Below is a small trained network, with its code and all its weights. Each question gives an input and a class and asks what happens when units are switched off, that is, made to give their printed mean instead of their output.

import numpy as np


def w(rows, s, z=0):
    codes = np.array(rows[::2]) - 128.0
    scale = np.full(codes.shape[1], s)
    scale[-1] = z or s
    return codes * scale


def norm(h):
    return h / np.sqrt((h * h).mean(-1, keepdims=True) + 1e-5)


def f(y):
    return np.maximum(y, 0)


def log_softmax(a):
    a = a - a.max(-1, keepdims=True)
    return a - np.log(np.exp(a).sum(-1, keepdims=True))


def net(x, mask):
    res = np.array(x, float).reshape(1, 4) / 4 @ E
    u = 0
    for l in range(3):
        y = f(norm(res) @ A[l][:, :-1].T + A[l][:, -1])
        res = res + np.where(mask[u : u + 10], y, B[l][:, -1]) @ B[l][:, :-1]
        u += 10
    return log_softmax(norm(res)[-1] @ U[:, :-1].T + U[:, -1])


A, B = {}, {}
E = w([
[62,2,79,108,123,73],'x0',
[141,167,87,225,97,53],'x1',
[121,128,137,122,118,123],'x2',
[103,154,192,93,224,48],'x3',
],0.0087)
A[0] = w([
[125,228,177,73,157,171,43],'0.n0',
[129,193,179,109,224,61,2],'0.n1',
[134,158,147,153,76,192,67],'0.n2',
[130,136,170,52,150,170,66],'0.n3',
[148,199,132,192,109,8,32],'0.n4',
[147,242,144,150,129,103,46],'0.n5',
[120,151,163,98,156,107,68],'0.n6',
[122,74,108,102,179,48,113],'0.n7',
[101,101,137,117,127,110,110],'0.n8',
[138,122,168,61,178,168,24],'0.n9',
],0.015,0.0026)
B[0] = w([
[218,22,234,170,128,158,219],'0.n0',
[121,203,102,3,30,52,241],'0.n1',
[132,144,96,53,44,76,186],'0.n2',
[86,189,76,189,225,171,194],'0.n3',
[27,185,61,153,247,215,247],'0.n4',
[175,30,198,225,110,104,226],'0.n5',
[166,159,87,73,96,138,173],'0.n6',
[202,45,208,184,90,120,219],'0.n7',
[185,138,164,185,124,143,163],'0.n8',
[50,131,72,124,224,178,193],'0.n9',
],0.015,0.011)
A[1] = w([
[118,201,140,13,141,3,57],'1.n0',
[49,188,87,158,184,130,3],'1.n1',
[152,172,59,65,59,107,122],'1.n2',
[141,138,83,99,227,212,52],'1.n3',
[181,158,110,92,120,90,61],'1.n4',
[117,148,93,134,170,151,48],'1.n5',
[139,166,76,45,17,126,28],'1.n6',
[129,172,138,63,112,68,47],'1.n7',
[118,186,88,109,151,168,84],'1.n8',
[122,130,66,104,87,168,30],'1.n9',
],0.014,0.0022)
B[1] = w([
[216,154,5,45,17,157,198],'1.n0',
[109,122,112,105,215,188,226],'1.n1',
[152,120,86,37,80,124,193],'1.n2',
[70,186,83,187,115,106,254],'1.n3',
[68,125,92,83,47,115,157],'1.n4',
[73,122,145,123,130,144,184],'1.n5',
[182,178,97,4,122,81,205],'1.n6',
[175,174,83,125,105,98,167],'1.n7',
[93,67,184,124,155,90,185],'1.n8',
[199,213,109,125,112,110,167],'1.n9',
],0.016,0.0091)
A[2] = w([
[166,58,216,178,69,125,7],'2.n0',
[5,156,111,129,185,168,55],'2.n1',
[150,129,239,161,98,141,84],'2.n2',
[158,136,184,140,114,129,62],'2.n3',
[130,106,144,114,82,136,69],'2.n4',
[84,23,152,118,140,63,189],'2.n5',
[179,113,158,162,87,99,134],'2.n6',
[102,150,122,155,117,64,79],'2.n7',
[38,172,91,185,158,181,46],'2.n8',
[50,148,143,106,117,133,117],'2.n9',
],0.016,0.0022)
B[2] = w([
[162,110,231,185,121,109,216],'2.n0',
[5,138,101,172,126,122,255],'2.n1',
[182,55,139,174,97,98,188],'2.n2',
[132,112,121,207,97,129,158],'2.n3',
[152,179,100,165,185,138,152],'2.n4',
[223,158,162,164,119,167,163],'2.n5',
[88,89,179,102,159,145,182],'2.n6',
[113,127,150,81,126,131,131],'2.n7',
[55,137,126,64,195,116,252],'2.n8',
[134,103,101,164,159,143,161],'2.n9',
],0.02,0.014)
U = w([
[14,163,93,166,247,141,108],'0',
[229,82,244,233,148,121,254],'1',
[222,190,56,41,91,104,5],'2',
],0.011,0.00053)

Each question gives the input, the list of numbers given to net, and the class t.
The units are the neurons (one row each of A and B). Each row of codes is followed by its name. A weight is (code - 128) times the scale printed after its matrix; where a second scale follows, it is the last column's (A, B and U).
mask holds one flag per neuron, layer by layer. A switched-off neuron (its flag False) gives its mean, the last column of its row in B, instead of its output. The means were averaged over made-up inputs and are rounded, as every weight is.
A unit's drop is (log p(t) with every unit on - log p(t) with that unit switched off) / (log p(t) with every unit on - log p(t) with every unit switched off).
The circuit of an input: a set's keep is (log p(t) with only the set's units on - log p(t) with every unit switched off) / (log p(t) with every unit on - log p(t) with every unit switched off). Starting from the 12 units with the biggest drops (on a tie, the unit counted first), units are removed one at a time, each time the one whose removal leaves the highest keep (on an exact tie, the one counted first), for as long as the keep stays at least 0.8.
units of the circuit, in order: the units of the circuit, biggest drop first
unit that matters most: the unit with the biggest drop
top k neurons: the k neurons with the biggest drops, biggest first
top k neurons in layer l: the k neurons of layer l with the biggest drops, biggest first
drop of u: that unit's drop, to one decimal
input [0,7,-5,8], class 2: units of the circuit, in order -> 0.n1
input [5,7,-1,8], class 2: top 4 neurons -> 0.n1, 1.n0, 0.n3, 0.n9
input [4,3,7,4], class 1: top 3 neurons in layer 0 -> 0.n7, 0.n2, 0.n3
input [8,-6,4,-4], class 1: top 2 neurons -> 0.n4, 0.n1
input [-7,3,-4,5], class 1: top 2 neurons -> 0.n5, 0.n0
input [-5,-5,-4,-7], class 2: top 3 neurons -> 0.n2, 0.n5, 0.n4
input [5,-1,-2,-4], class 1: top 2 neurons -> 0.n4, 0.n1
input [-8,-5,4,-5], class 1: top 2 neurons -> 0.n0, 0.n4
input [8,7,-4,3], class 1: top 2 neurons in layer 1 -> 1.n3, 1.n1
input [-3,-1,-2,-4], class 2: top 2 neurons -> 0.n2, 0.n7
input [8,6,2,5], class 1: drop of 0.n7 -> 1.5
input [5,-4,4,-6], class 2: drop of 0.n3 -> 0.7
input [-5,3,2,-8], class 2: drop of 0.n2 -> 1.2
input [7,0,-3,-3], class 1: unit that matters most -> 0.n1
